Here is a tiny trained network, its code and every weight. The questions are about switching its units off for an input and a class, where a switched-off unit gives its printed mean instead of its output.

import numpy as np


def w(rows, s, z=0):
    codes = np.array(rows[::2]) - 128.0
    scale = np.full(codes.shape[1], s)
    scale[-1] = z or s
    return codes * scale


def norm(h):
    return h / np.sqrt((h * h).mean(-1, keepdims=True) + 1e-5)


def f(y):
    return np.maximum(y, 0)


def log_softmax(a):
    a = a - a.max(-1, keepdims=True)
    return a - np.log(np.exp(a).sum(-1, keepdims=True))


def net(x, mask):
    res = np.array(x, float).reshape(1, 2) / 4 @ E
    u = 0
    for l in range(2):
        y = f(norm(res) @ A[l][:, :-1].T + A[l][:, -1])
        res = res + np.where(mask[u : u + 9], y, B[l][:, -1]) @ B[l][:, :-1]
        u += 9
    return log_softmax(norm(res)[-1] @ U[:, :-1].T + U[:, -1])


A, B = {}, {}
E = w([
[112,147,83,165,103,89,19,214,9],'x0',
[113,161,37,172,114,171,131,2,136],'x1',
],0.0053)
A[0] = w([
[155,72,159,97,118,107,176,60,93,92],'0.n1',
[131,182,132,99,104,178,183,101,129,85],'0.n2',
[170,122,146,141,149,73,202,132,168,66],'0.n3',
[93,77,124,129,109,97,82,116,49,175],'0.n4',
[226,89,172,57,142,179,119,158,187,93],'0.n5',
[100,159,95,135,155,170,136,102,162,94],'0.n6',
[144,94,211,67,117,75,132,254,76,4],'0.n7',
[191,139,88,62,118,117,161,98,131,47],'0.n8',
[150,186,73,118,154,95,34,170,54,22],'0.n9',
],0.0055,0.0015)
B[0] = w([
[66,190,165,173,144,109,98,101,47,170],'0.n1',
[133,131,176,121,126,138,84,125,142,178],'0.n2',
[118,171,107,160,119,105,151,196,96,177],'0.n3',
[156,176,118,153,125,147,192,136,100,206],'0.n4',
[125,160,176,168,104,101,198,128,98,194],'0.n5',
[188,104,140,110,153,85,107,63,98,181],'0.n6',
[255,21,52,99,215,18,48,161,169,253],'0.n7',
[120,108,156,73,148,193,130,145,93,157],'0.n8',
[80,172,122,127,70,158,212,137,48,242],'0.n9',
],0.0057,0.0061)
A[1] = w([
[141,100,90,82,118,160,57,84,146,74],'1.n1',
[122,143,124,142,96,148,188,91,144,64],'1.n2',
[111,139,84,134,91,123,92,160,71,185],'1.n3',
[146,138,110,117,146,125,117,99,159,114],'1.n4',
[148,104,122,120,153,134,85,166,107,135],'1.n5',
[89,154,165,132,138,144,159,137,137,11],'1.n6',
[139,38,144,117,159,94,113,184,128,79],'1.n7',
[9,172,123,133,88,199,144,117,121,3],'1.n8',
[122,98,114,101,148,123,166,114,176,143],'1.n9',
],0.011,0.002)
B[1] = w([
[85,87,121,183,177,138,79,142,104,168],'1.n1',
[119,133,163,99,130,120,138,169,103,214],'1.n2',
[139,124,132,134,102,186,158,71,136,255],'1.n3',
[115,108,125,138,142,144,129,169,113,165],'1.n4',
[51,141,218,86,137,110,134,124,141,200],'1.n5',
[97,148,144,66,117,121,142,82,95,163],'1.n6',
[145,123,79,147,157,134,98,124,196,248],'1.n7',
[188,154,136,179,100,42,69,178,245,200],'1.n8',
[128,140,85,116,82,110,113,166,85,171],'1.n9',
],0.011,0.007)
U = w([
[86,206,246,59,137,96,197,105,112,173],'0',
[44,105,161,241,200,151,40,85,114,173],'1',
[211,195,116,231,22,137,110,81,164,146],'2',
[185,80,99,81,224,68,106,173,232,191],'3',
[125,123,71,110,85,228,216,79,35,120],'4',
[104,89,140,126,86,128,120,87,162,3],'5',
[145,88,106,90,115,177,111,141,109,43],'6',
],0.013,0.0051)

Each question gives the input, the list of numbers given to net, and the class t.
The units are the neurons (one row each of A and B). Each row of codes is followed by its name. A weight is (code - 128) times the scale printed after its matrix; where a second scale follows, it is the last column's (A, B and U).
mask holds one flag per neuron, layer by layer. A switched-off neuron (its flag False) gives its mean, the last column of its row in B, instead of its output. The means were averaged over made-up inputs and are rounded, as every weight is.
A unit's drop is (log p(t) with every unit on - log p(t) with that unit switched off) / (log p(t) with every unit on - log p(t) with every unit switched off).
The circuit of an input: a set's keep is (log p(t) with only the set's units on - log p(t) with every unit switched off) / (log p(t) with every unit on - log p(t) with every unit switched off). Starting from the 12 units with the biggest drops (on a tie, the unit counted first), units are removed one at a time, each time the one whose removal leaves the highest keep (on an exact tie, the one counted first), for as long as the keep stays at least 0.8.
circuit, biggest first: the units of the circuit, biggest drop first
unit that matters most: the unit with the biggest drop
top k neurons: the k neurons with the biggest drops, biggest first
top k neurons in layer l: the k neurons of layer l with the biggest drops, biggest first
drop of u: that unit's drop, to one decimal
input [3,-1], class 4: unit that matters most	0.n9
input [6,1], class 2: circuit, biggest first	[0.n9 0.n7 1.n8]
input [7,2], class 2: circuit, biggest first	[0.n7 1.n8 0.n9]
input [-6,7], class 1: top 3 neurons in layer 0	[0.n9 0.n6 0.n5]
input [-6,8], class 1: top 2 neurons	[1.n1 0.n9]
input [6,-2], class 4: circuit, biggest first	[1.n8 1.n3]
input [-5,7], class 1: top 2 neurons	[0.n9 1.n1]
input [-5,4], class 0: top 2 neurons	[0.n7 1.n7]
input [5,1], class 2: top 2 neurons	[0.n9 0.n7]
input [7,-3], class 6: top 3 neurons in layer 1	[1.n8 1.n3 1.n7]
input [-6,6], class 1: top 3 neurons in layer 0	[0.n5 0.n9 0.n4]
input [-3,4], class 1: top 2 neurons	[0.n9 0.n6]
input [-2,3], class 1: top 2 neurons	[0.n9 0.n6]
input [-4,8], class 1: top 2 neurons	[1.n1 0.n9]
input [-5,-1], class 0: drop of 0.n7	0.8
input [-1,7], class 1: drop of 0.n9	0.1
input [8,0], class 4: drop of 0.n6	0.0
input [-7,-3], class 0: drop of 0.n7	0.2
input [8,1], class 4: top neuron in layer 0	[0.n1]
